Here is a tiny trained network, its code and every weight. The questions are about switching its units off for an input and a class, where a switched-off unit gives its printed mean instead of its output.

import numpy as np


def w(rows, s, z=0):
    codes = np.array(rows[::2]) - 128.0
    scale = np.full(codes.shape[1], s)
    scale[-1] = z or s
    return codes * scale


def norm(h):
    return h / np.sqrt((h * h).mean(-1, keepdims=True) + 1e-5)


def f(y):
    return np.maximum(y, 0)


def log_softmax(a):
    a = a - a.max(-1, keepdims=True)
    return a - np.log(np.exp(a).sum(-1, keepdims=True))


def net(x, mask):
    res = np.array(x, float).reshape(1, 3) / 4 @ E
    u = 0
    for l in range(3):
        y = f(norm(res) @ A[l][:, :-1].T + A[l][:, -1])
        res = res + np.where(mask[u : u + 6], y, B[l][:, -1]) @ B[l][:, :-1]
        u += 6
    return log_softmax(norm(res)[-1] @ U[:, :-1].T + U[:, -1])


A, B = {}, {}
E = w([
[130,169,8,221,255,138],'x0',
[120,75,153,95,176,109],'x1',
[182,81,99,175,147,194],'x2',
],0.0081)
A[0] = w([
[113,102,96,150,89,131,56],'L0N0',
[126,124,35,179,128,111,174],'L0N1',
[232,103,136,163,175,230,3],'L0N2',
[108,181,106,171,246,107,176],'L0N3',
[152,152,117,124,150,139,66],'L0N4',
[166,103,130,128,172,155,56],'L0N5',
],0.012,0.0026)
B[0] = w([
[118,147,145,134,117,141,133],'L0N0',
[112,65,108,138,138,59,208],'L0N1',
[92,151,5,145,163,136,198],'L0N2',
[155,78,23,109,159,147,253],'L0N3',
[155,123,125,107,120,88,145],'L0N4',
[133,150,115,195,149,159,158],'L0N5',
],0.012,0.011)
A[1] = w([
[139,72,47,182,68,71,246],'L1N0',
[185,78,63,118,129,218,139],'L1N1',
[162,86,135,249,140,144,91],'L1N2',
[117,154,173,149,208,96,60],'L1N3',
[111,158,113,179,191,233,213],'L1N4',
[149,112,114,151,208,168,142],'L1N5',
],0.011,0.0012)
B[1] = w([
[109,144,229,163,209,197,254],'L1N0',
[56,162,124,203,62,41,245],'L1N1',
[129,95,127,89,213,140,167],'L1N2',
[119,152,107,188,2,108,131],'L1N3',
[156,120,104,81,97,56,182],'L1N4',
[108,58,98,111,171,11,202],'L1N5',
],0.01,0.0093)
A[2] = w([
[149,93,69,105,163,107,101],'L2N0',
[209,60,177,51,140,179,113],'L2N1',
[204,129,70,121,128,158,106],'L2N2',
[98,219,159,139,155,100,91],'L2N3',
[109,185,99,123,217,150,253],'L2N4',
[114,249,93,56,143,76,104],'L2N5',
],0.012,0.0036)
B[2] = w([
[58,119,118,149,133,108,246],'L2N0',
[246,126,63,72,73,60,184],'L2N1',
[123,130,145,156,166,97,149],'L2N2',
[121,167,192,129,156,210,157],'L2N3',
[216,62,128,102,117,152,254],'L2N4',
[107,160,141,232,147,141,170],'L2N5',
],0.013,0.0076)
U = w([
[141,113,209,163,167,214,89],'0',
[88,57,73,166,178,84,185],'1',
[92,160,112,83,115,201,1],'2',
[69,210,248,195,65,162,162],'3',
[183,126,168,68,37,99,188],'4',
],0.016,0.0062)

Each question gives the input, the list of numbers given to net, and the class t.
The units are the neurons (one row each of A and B). Each row of codes is followed by its name. A weight is (code - 128) times the scale printed after its matrix; where a second scale follows, it is the last column's (A, B and U).
mask holds one flag per neuron, layer by layer. A switched-off neuron (its flag False) gives its mean, the last column of its row in B, instead of its output. The means were averaged over made-up inputs and are rounded, as every weight is.
A unit's drop is (log p(t) with every unit on - log p(t) with that unit switched off) / (log p(t) with every unit on - log p(t) with every unit switched off).
The circuit of an input: a set's keep is (log p(t) with only the set's units on - log p(t) with every unit switched off) / (log p(t) with every unit on - log p(t) with every unit switched off). Starting from the 12 units with the biggest drops (on a tie, the unit counted first), units are removed one at a time, each time the one whose removal leaves the highest keep (on an exact tie, the one counted first), for as long as the keep stays at least 0.8.
circuit, biggest first: the units of the circuit, biggest drop first
k most important neurons: the k neurons with the biggest drops, biggest first
top k neurons in layer l: the k neurons of layer l with the biggest drops, biggest first
drop when u is switched off: that unit's drop, to one decimal
input [-6,-4,2], class 4: 2 most important neurons -> [L0N3, L0N2]
input [-7,7,6], class 4: 2 most important neurons -> [L0N3, L0N2]
input [-6,-4,-6], class 3: most important neuron -> [L0N3]
input [-2,-8,2], class 0: circuit, biggest first -> [L0N3, L1N0]
input [-6,-4,-5], class 3: 2 most important neurons -> [L0N3, L2N4]
input [-4,3,0], class 4: 2 most important neurons -> [L0N3, L1N1]
input [-1,4,-1], class 4: 4 most important neurons -> [L0N3, L1N1, L0N2, L1N5]
input [-1,6,-4], class 3: 2 most important neurons -> [L0N3, L1N3]
input [-8,-2,2], class 4: 2 most important neurons -> [L0N3, L1N1]
input [-6,-8,3], class 4: 4 most important neurons -> [L0N2, L0N3, L1N1, L0N5]
input [1,1,-8], class 0: top 2 neurons in layer 1 -> [L1N1, L1N5]
input [-5,0,3], class 4: 2 most important neurons -> [L0N2, L0N3]
input [-3,2,1], class 4: 3 most important neurons -> [L0N2, L0N3, L1N1]
input [-5,3,5], class 3: top 2 neurons in layer 0 -> [L0N3, L0N1]
input [-8,-6,6], class 3: top 2 neurons in layer 1 -> [L1N2, L1N4]
input [-2,-7,1], class 3: top neuron in layer 0 -> [L0N1]
input [0,-6,-6], class 3: drop when L0N3 is switched off -> 0.2
input [-1,6,-8], class 3: drop when L0N3 is switched off -> 1.1
input [-4,-4,5], class 3: drop when L1N1 is switched off -> 0.1
input [-5,-4,-8], class 3: top neuron in layer 0 -> [L0N3]
